Table B holds the same points as the rows below and some others, measured another way and shuffled. Each row below is followed by which row of B it is.
B:
1: [100 -29 192 -68 127   7 130 149  79 164 296  51 -79  74 172 119  93  89]
2: [ -83  -96 -226  207 -105 -352  -64  -18  157 -138  -81  -59 -279  -75
  139   91  390   27]
3: [-225   85  130  183  265  339  106  394 -166 -144  244   48 -252  194
   18   21  245  324]
4: [  25  302   16  -44   64   80  185   62   19 -193  195   92 -171  100
  246  160  -17   58]
5: [  98 -534   60 -132   68 -176 -142 -499  453  817 -240  120  -62 -181
 -512 -114 -103 -603]
6: [  64   68    5  -73  -94 -408   31 -236  173   87   70  -28  -48  -61
  154   62  -59 -109]
7: [  99  645  383 -281   55  401  489  385 -185 -330  436  208 -112  263
  272   41 -417  270]
8: [ 347 -137 -159 -202 -227 -399 -138 -475  632  497  -54  111 -138  -87
 -219 -229  -64 -562]
9: [  27  -17   -7  -33  -27 -187  -12 -196  185  200   40  -53 -152  -51
 -140  -91  -61 -227]
10: [ -22  -20   -5   49 -110 -312    1 -181  161  136  -47  -18 -157  -69
  -80  -78  -58 -169]
11: [ 361 -149  132 -151  -43  266  324  -48  349  453 -107  290 -271  -90
 -159  152 -287 -577]
12: [ 123 -105 -123  -68 -130 -301 -135 -215  416  231  -21  111 -161   -7
 -107 -190  157 -183]
13: [-217   54  -78  203   36 -215  -17   69  -53 -217   70  -92 -199   19
  162   70  285  218]
14: [ 130 -576  179  -72  -50 -253   46 -250  298  706 -222  -31 -124 -281
 -384   19 -138 -524]
15: [ 134  351  366  -77   86  386  456  519 -190 -133  474  -13 -234  153
  179   85 -229  162]
16: [ -41  175 -109   66   -1 -117  102 -129    8 -119   70 -173 -239  -80
   58  123  -62 -181]
17: [-211   37  152   32  104  -11  140   40 -106  -81  -30   89 -110    8
   40  125  -29  128]
18: [  64   47  -62  -33  152  155  175   12   75  -66  100   22 -231  -23
  189  345  112 -123]
19: [-247  112 -112   65  128  -85   13 -151  -66 -217  -36  -82 -167  -43
   43  163   82   11]
20: [-139  485  168 -212  300  434  218  330 -212 -478  407  148  -95  291
  268  117   51  490]
21: [-201 -118  227    2  195  266  109  -36  -27  267 -118  154 -160   11
 -404  -82 -208 -153]
22: [ -44 -392   39 -121   97  128    6 -154  233  350 -292  162 -210 -121
 -439  -13   17 -317]
23: [-144   81   58   11   24 -116  223  125 -186 -297   44 -178 -191 -107
  209  292   29  124]
24: [ -13  230  -89  118    7  127   39  197   53 -152  252  -99 -353  119
  -77 -184  125   19]
25: [  19 -290   -7 -200  122 -230    7 -277  135  219  -42 -184  -69 -232
  -45  264   56 -258]
26: [  46   77   23  -62 -149 -233    9  -30  163   48  106  -71 -187    1
 -126 -230  -47  -69]
27: [-109  250 -134   15  188  119   36   54  -36 -299  233  -98 -232   78
  154  145  207  107]
28: [ 111   84   36  -37 -120 -153   57 -286  305  291  -67  241 -130   17
 -130 -137 -252 -336]
29: [  35    1  182  -84    7   28  256  119   12   18   24   92 -157  -31
   81  170  -92  -20]
30: [-135   44  177   59  190  122  134   24    1   82   33  296  -76  118
   94  132   -1  105]
31: [ -61 -253  257  -89  111   14   83  167   31  214   65   46 -106   -6
 -140  -16   84  104]
32: [ 158 -183   -9  -97 -361 -462  -38 -327  442  399 -262  100 -186 -156
 -375 -333 -211 -451]
33: [-109   38  -47  118  -76 -272   53  -20   32 -119  -25  -53 -199  -53
  105   72  107   31]
34: [ 137  325  501  -64   52  420  591  562 -204  -73  355  212 -184  175
  268  184 -347  191]
35: [-479  352  147  211  364  481  112  366 -433 -392  276  -97 -261  233
 -122  -80   51  410]
36: [-305    6  142 -103  294  454   -4  149 -106  -27   50   44 -219  127
 -487 -246   16  121]
37: [ -91 -167   89  -96  109   -3   12 -132   89  215  -69    1 -128  -74
 -273  -30  -52 -161]
38: [-132   36  281 -117  270  228  167  183 -187   21  270 -122  -97   45
  -80   66  -70  144]
39: [-118  151 -100  -12  275  215   60  177  -62 -334  245  -28 -212  105
  253  263  370  254]
40: [-220  116  353    6  242  489  298  337 -267  -45  121   93 -209  119
 -182   19 -195  149]
41: [ -41  273  184  -98  115   62  190   42 -144  -39  323 -227 -130   17
  -30   -3 -262  -27]
42: [-221 -176  -62  113  -60 -295  -37  -78   64  -63 -243   25 -190 -102
  -58   40  200   47]
43: [  58   90  117 -138  182  287  218  209   15  -67  211  112 -177   89
  138  203   72   86]
44: [-109 -139    8  -13  173  100    0  -83  106  132  -69  112 -171   -9
 -149   68  104  -96]
45: [ 416 -421  144 -260 -100 -185   68 -206  559  703  -63  277  -75 -108
 -131   14  -52 -457]
46: [ -96 -204  159 -152  198  158   73  140  -19   89   74  -69 -161  -34
 -192   47  109   57]
47: [ -46  365   32   80   41  119  144   91   25 -165  180  201 -199  191
  153  -10  -33   99]
48: [-258  -64  103   48  323  362  151  358 -187 -250   72  116 -214   93
  117  282  347  367]
49: [-138 -156  -56   -4  329  205  -19 -162   80  134  -30   67 -154  -23
 -100  220  174 -140]
50: [ 206 -390 -181 -130   12 -289 -191 -304  505  410  -23   31 -131 -111
  -73   40  344 -314]
51: [  36  381  245 -148   -4  102  400  198 -173 -240  241  -22 -146   32
  224  172 -322   80]
52: [-191 -235 -123   85    4 -358 -106  -89   66  -60 -107 -138 -169 -131
    8   92  344   71]
53: [  15 -235   13 -123 -123 -284  -98 -258  287  345 -133  -40 -157 -125
 -420 -278  -72 -299]
54: [ 333 -598  143 -241 -114 -291   79 -275  479  735 -210   91  -93 -284
 -236  103  -87 -564]
55: [   5  -60   92  -22  263  214  230   27  -19   78   94   46 -150  -43
  177  430   33 -104]
56: [ -38 -342   70 -161  110  -53    6  138   74   81   41 -131 -164 -104
 -110   85  302   86]
57: [  14 -255  137 -236  125  -53  132  -49   42  149   -2 -120  -88 -179
  -51  241    1 -119]
58: [  25 -127  -85   41  -92 -429 -139 -366  381  289 -120  236  -55   -7
   17  -55  118 -170]
59: [ -96  -26   32  -73  329  228  -25  -34   35  111  209  -24 -128   71
 -115   55  136   -8]
60: [  55  -55  312  103   16  204  411  352  -92  130   73   62 -269  -31
   40  200 -170  -73]
61: [-125  132 -188  175  137  -45  -82 -183  153  -56   31  174 -169  111
  142   92  235   -4]
62: [ -87 -138  109 -134   47 -101   23  -84  112  123  -79  106  -85  -33
 -132  -17   14   -9]
63: [ -14  -37 -321  -58  -26 -289 -178 -590  337  153 -186  -99 -189 -164
 -248  -36  -14 -506]
64: [ 317  -84  225 -200  124  240   85   29  312  576  348   76 -147   91
 -278 -206 -154 -319]
65: [ -26   94    6   98   75  187  151  197   36 -105   86  132 -284   90
   91  106  150   52]
66: [  72  323   78  117  -11  -61  272  114  -65 -121  312 -105 -198   30
  325  198 -129  -19]
67: [-313   14 -165   93  102  -40 -188 -220   16  -35  -79 -200 -260  -36
 -449 -260   60 -132]
68: [ 389 -312   94 -131 -358 -463  -65 -346  653  805 -125  224 -121  -95
 -394 -416 -235 -582]
69: [-239   49 -155  158    8 -181   -4   92  -11 -396  -86   82 -219   31
  261  172  412  317]
70: [ 157 -211  249   14 -201 -409   94  -32  231  465   40   31  -85  -72
  -87 -143 -147 -173]
71: [  79  -94 -231  113  -46 -365  -23 -434  318  185 -159   64 -156 -154
  158  270   90 -395]
72: [ 220 -312  179 -173  -77   87  271  232  153  242  -14  -66 -302 -171
 -198   80  -38 -251]

[ 142  121   93 -215 -328  255  411   75 -189  156  153  156  131  -31
   95 -251  -95  125 -173   45  232  228   -4   -3  172] : 47
[-321   13  -69   89  273 -107 -214  -28  -92   24   41 -336  112  154
 -144 -155  174   56  235 -111   -9 -535 -182  -69   23] : 3
[ -91   92  -88  -40   47   17 -174   64  -70  -40  -25  -64   51  -50
  -49   36   24  -45 -114  -68 -122  -50    2   83   -5] : 4
[-126  146  -39  -87   80  283   86   29  -74 -131  183   59   43  -49
  114  132 -117 -126 -170  -42   81  -66  -99  -14   -6] : 10
[ -82  -12  -23  121   67  -44 -104   64   52  -41   35   19  -95   87
   70   -6 -138  -94  -73   86  -81 -197  113  143  -74] : 56
[ -11   68  -10  -17   68  244  130   17    0  -93  205   54  -61    0
  109  123 -201 -165 -156   57  130  -17   14   29  -12] : 37
[ -78   79   57   46  -19  109   97   81   28  -50  139  129   98    7
  168  -73 -162  -80 -134   18   25  -35  -22   49   -5] : 26
[ 154  -74   68    8  -91  202  123 -140  -49  -21  140  101  -93    5
   83  -75 -199  -65  -55  211  130  122   36  -11    0] : 22
[ 108  -76   59 -105 -114  394  174 -299 -249  -79  165    6  -43  -45
  -28  -88  -15   20  -48  171  200  149  -67 -108   42] : 60
[ -80  -19   41  105 -107  181  -50 -106 -123 -190   17   77  115  -54
   40 -115  -19  -66 -148   67 -172  102   53  126  -11] : 24
[ 173   41  127  -64 -148  179  300   31   18   71  197  105   77  -37
   97 -144 -162  -17 -172   78  243  234   20  -16   77] : 51
[  30   26  -48 -101 -114  178   79   -4 -168   11   57   62 -141   27
   35   -3  -96    5 -133  114   36  -35   98   95   11] : 48
[-372  -50   44  380  480 -191 -314  -41  219 -169  120 -363  248  111
 -100  -99  113 -164  165 -147  -62 -446 -170  -42  -75] : 67
[ 209   32   82  -79 -236  120  104  -30  -58   79   57  174  130  -97
   99 -207 -166   11  -78  109   53  343  -39  -36   95] : 8
[-273   52  -32   85  258  -76 -237    6   10  -61   44 -207  145   38
  -69  -50  118  -27   55 -132  -52 -344 -162  -45  -43] : 33
[  -3  -15  -35   47   84  100  -49  -17   -8  -95   76 -114  -85   -9
  -87   95  -23 -124 -171   39    8   -1  145  132  -34] : 5
[-114  146  -47   -4  190  315  130   58   29 -187  267   -4   33  -45
  101  239 -187 -263 -198  -53  136  -29  -47   18    5] : 41
[-199   40   30  152   90  -21 -125   81   90 -139   51   67   60   23
  125  -14  -76 -102 -160  -14 -134 -189   26  125 -114] : 32
[ -41   72  -89  -45  -17   43 -118   48 -109   -3  -20  -31   12  -15
  -32  -12  -32  -33  -64   -4 -100  -29   32   91   32] : 39
[  91  138  -44 -125  -71   21   64  180   13  140   69  128  -17   -7
  133  -14 -234  -41  -88   32   66   30   -4   24   53] : 20
[ 246 -124  119  -10 -217  351  186 -301 -132  -70  167  247  -90  -39
  167 -138 -282  -62  -19  333  142  291  -28  -88   11] : 72
[-130  107  -47  -37   -5  126  -32   67  -80  -76   55  112    3   -5
  124   34 -107  -60 -141    4  -73 -126  -17   73  -36] : 68
[-273   35  -84  104  346 -181 -262   44   29   40   45 -340   87  135
 -130  -72  105  -15  211 -129   -1 -501 -163  -62    1] : 44
[ 111   -9   29   -2  -55   81   -1    4   42  -36   59  106  -93  -49
   68   33 -152  -89 -216  115   15  128  117   91  -64] : 62
[-229   23  -55   78  322 -182 -273    6   44   55   42 -283   83  108
  -93  -90   84    4  222 -101   21 -456 -212 -121  -22] : 29
[ -46   24    6  -20  -28  172  -49  -76 -103 -128   43    6   41  -84
  -20    0   31  -41 -191    9  -50   67   13   57  -30] : 13
[-306  -64  -12  222  476 -209 -266  -70  106    7  120 -445   99  191
 -162 -127  142  -31  316 -100   96 -607 -227 -150  -37] : 40
[ -51   42  -77   19   -3  116  -25   36 -103  -55   42  -43  -29   24
  -20   16  -76  -86  -96   35  -65  -40  104  145   36] : 64
[ 285  -23   58 -126 -149  322   55 -280 -141  -36  116  105   88 -191
   23  -84 -152  -68    0  164  127  480 -168 -195   96] : 27
[  18   24   17    5   64  172  -24  -67   -4 -123  117  -50   58  -96
  -30   58  -30 -125 -170    0   48  137  -11   11   -9] : 19
[ -52   82  -52  -13  105    7 -186   64   35  -84    7  -69   48  -98
  -53  104   18 -100 -196  -80  -85   26   19   72  -51] : 6
[ 132   13  119  -25 -130  198  242  -36  -28   18  178   53  117  -43
   46 -164 -102  -20 -134   73  192  233    0  -16   85] : 9
[-230   16  -78   94  333 -224 -244   54   47  109   47 -319   27  176
 -105  -97   59   10  257  -81   43 -539 -157  -83   -5] : 54
[ 313   18   68 -251 -232  214  108 -166 -161  128   69  101   67 -171
   -4 -162  -66   88  -50  115  198  418 -148 -196   99] : 58
